Here is a tiny trained network, its code and every weight. The questions are about switching its units off for an input and a target symbol, where a switched-off unit gives its printed mean instead of its output.

import numpy as np


def w(rows, s, z=0):
    codes = np.array(rows[::2]) - 128.0
    scale = np.full(codes.shape[1], s)
    scale[-1] = z or s
    return codes * scale


def norm(h):
    return h / np.sqrt((h * h).mean(-1, keepdims=True) + 1e-5)


def f(y):
    return np.maximum(y, 0)


def softmax(a):
    e = np.exp(a - a.max(-1, keepdims=True))
    return e / e.sum(-1, keepdims=True)


def log_softmax(a):
    a = a - a.max(-1, keepdims=True)
    return a - np.log(np.exp(a).sum(-1, keepdims=True))


def net(x, mask):
    ids = ['αβλξπφψ'.index(c) for c in x.split()]
    T = len(ids)
    res = E[ids] + P[:T]
    r = norm(res)
    for j in range(3):
        rows = slice(3 * j, 3 * j + 3)
        q, k, v = (r @ M[0][rows].T for M in (Q, K, V))
        z = softmax(np.where(np.tri(T) > 0, q @ k.T / 3**0.5, -1e9)) @ v
        o = O[0][rows]
        res = res + np.where(mask[j], z, o[:, -1]) @ o[:, :-1]
    y = f(norm(res) @ A[0][:, :-1].T + A[0][:, -1])
    res = res + np.where(mask[3:7], y, B[0][:, -1]) @ B[0][:, :-1]
    return log_softmax(norm(res)[-1] @ U[:, :-1].T + U[:, -1])


Q, K, V, O, A, B = {}, {}, {}, {}, {}, {}
E = w([
[234,134,53,139,88,146],'α',
[180,107,56,79,122,112],'β',
[102,155,128,170,127,86],'λ',
[145,124,47,57,218,125],'ξ',
[198,73,83,18,144,169],'π',
[154,103,120,141,190,103],'φ',
[184,181,200,253,112,151],'ψ',
],0.019)
P = w([
[50,127,197,67,51,128],'0',
[201,149,83,166,169,165],'1',
[98,131,106,76,184,160],'2',
[182,164,92,225,80,191],'3',
[122,94,194,151,119,72],'4',
[166,255,124,248,138,123],'5',
[196,171,159,77,126,88],'6',
[111,212,67,155,163,162],'7',
[126,94,144,105,72,115],'8',
[120,160,138,121,166,87],'9',
[113,164,138,109,171,74],'10',
],0.0092)
Q[0] = w([
[64,89,149,121,163,175],'H0',
[77,123,149,134,116,140],'H0',
[117,164,88,107,168,52],'H0',
[159,88,125,106,154,120],'H1',
[135,193,118,251,136,116],'H1',
[179,65,96,88,134,113],'H1',
[88,137,46,158,39,127],'H2',
[18,72,186,98,131,122],'H2',
[112,134,190,135,127,144],'H2',
],0.011)
K[0] = w([
[189,111,14,143,152,118],'H0',
[222,157,25,116,110,184],'H0',
[68,162,191,105,80,173],'H0',
[181,188,56,96,66,205],'H1',
[31,165,247,75,8,86],'H1',
[210,86,43,34,87,157],'H1',
[73,34,96,99,122,115],'H2',
[183,128,117,170,254,156],'H2',
[131,126,150,179,195,221],'H2',
],0.0064)
V[0] = w([
[194,26,11,86,190,174],'H0',
[130,51,156,112,204,124],'H0',
[117,49,237,39,103,41],'H0',
[3,170,183,18,118,114],'H1',
[46,212,107,122,45,55],'H1',
[115,107,31,189,114,182],'H1',
[119,79,141,205,217,58],'H2',
[128,138,142,83,197,117],'H2',
[156,182,173,227,201,216],'H2',
],0.0071)
O[0] = w([
[179,233,144,109,155,112,118],'H0',
[65,177,229,53,161,91,183],'H0',
[112,94,195,139,170,85,190],'H0',
[126,15,118,89,141,140,3],'H1',
[186,12,98,98,34,99,75],'H1',
[150,185,128,135,116,59,148],'H1',
[39,124,201,140,187,106,129],'H2',
[75,103,111,81,195,147,123],'H2',
[38,95,166,139,104,254,105],'H2',
],0.0069,0.0053)
A[0] = w([
[200,180,182,195,65,115,2],'N0',
[195,181,133,177,142,254,207],'N1',
[45,30,121,56,28,93,77],'N2',
[24,47,180,117,171,43,6],'N3',
],0.0058,0.0012)
B[0] = w([
[76,145,146,254,141,209,225],'N0',
[92,151,250,112,165,228,252],'N1',
[139,52,65,196,121,43,166],'N2',
[135,105,157,140,192,81,213],'N3',
],0.0076,0.0039)
U = w([
[171,189,79,159,97,149,118],'α',
[179,126,57,106,137,105,1],'β',
[124,56,75,130,115,112,202],'λ',
[85,151,57,66,145,157,38],'ξ',
[155,147,128,23,117,171,93],'π',
[64,145,176,126,185,130,200],'φ',
[48,105,139,132,60,254,111],'ψ',
],0.0097,0.0035)

Each question gives the input, a string of symbols that net reads in full, and the target symbol t.
The units are the heads (3 rows each of Q, K, V and O) and the neurons (one row each of A and B). Each row of codes is followed by its name. A weight is (code - 128) times the scale printed after its matrix; where a second scale follows, it is the last column's (O, A, B and U).
mask holds one flag per unit, heads first, then neurons. A switched-off unit (its flag False) gives its mean, the last column of its rows in O or B, instead of its output. The means were averaged over made-up inputs and are rounded, as every weight is.
A unit's drop is (log p(t) with every unit on - log p(t) with that unit switched off) / (log p(t) with every unit on - log p(t) with every unit switched off).
The circuit of an input: a set's keep is (log p(t) with only the set's units on - log p(t) with every unit switched off) / (log p(t) with every unit on - log p(t) with every unit switched off). Starting from all 7 units, units are removed one at a time, each time the one whose removal leaves the highest keep (on an exact tie, the one counted first), for as long as the keep stays at least 0.8.
circuit, biggest first: the units of the circuit, biggest drop first
which heads matter: for each layer, one digit per head in row order, 1 if its drop is at least 0.15 and else 0, layers parted by /
drop of u: that unit's drop, to one decimal
input α β α α φ λ φ φ, target α: which heads matter	111
input ψ φ φ α, target ψ: circuit, biggest first	(H2, N1)
input λ φ φ ψ ξ ξ, target λ: circuit, biggest first	(H0, H1)
input ψ φ π φ, target ψ: which heads matter	001
input α φ α φ φ ξ α ξ, target α: which heads matter	111
input α β ξ π, target α: which heads matter	011
input φ φ λ φ α λ φ π, target φ: circuit, biggest first	(H1, H2)
input ψ β φ φ α π, target ψ: circuit, biggest first	(H2, H0)
input ψ β ξ φ α φ, target ψ: which heads matter	101
input ψ β φ φ φ β α ξ ψ, target ψ: circuit, biggest first	(H2, H1)
input α π φ α φ λ β λ, target α: which heads matter	110
input α α φ β α ψ ξ φ, target α: which heads matter	101
input λ λ φ φ α π α ψ λ ψ, target λ: circuit, biggest first	(H1)
input φ ψ α β φ π, target φ: which heads matter	110
input φ φ φ α ψ λ ψ, target ψ: which heads matter	001
input φ φ φ φ φ ψ φ α, target φ: circuit, biggest first	(H0, H2)
input β ψ λ φ, target β: which heads matter	011
input λ α φ λ, target λ: drop of H1	0.7
input φ φ ξ ξ π π φ β, target φ: drop of H1	0.1
input φ φ φ ξ, target φ: drop of H0	0.3
input α α α β φ π α λ, target α: drop of H1	0.2
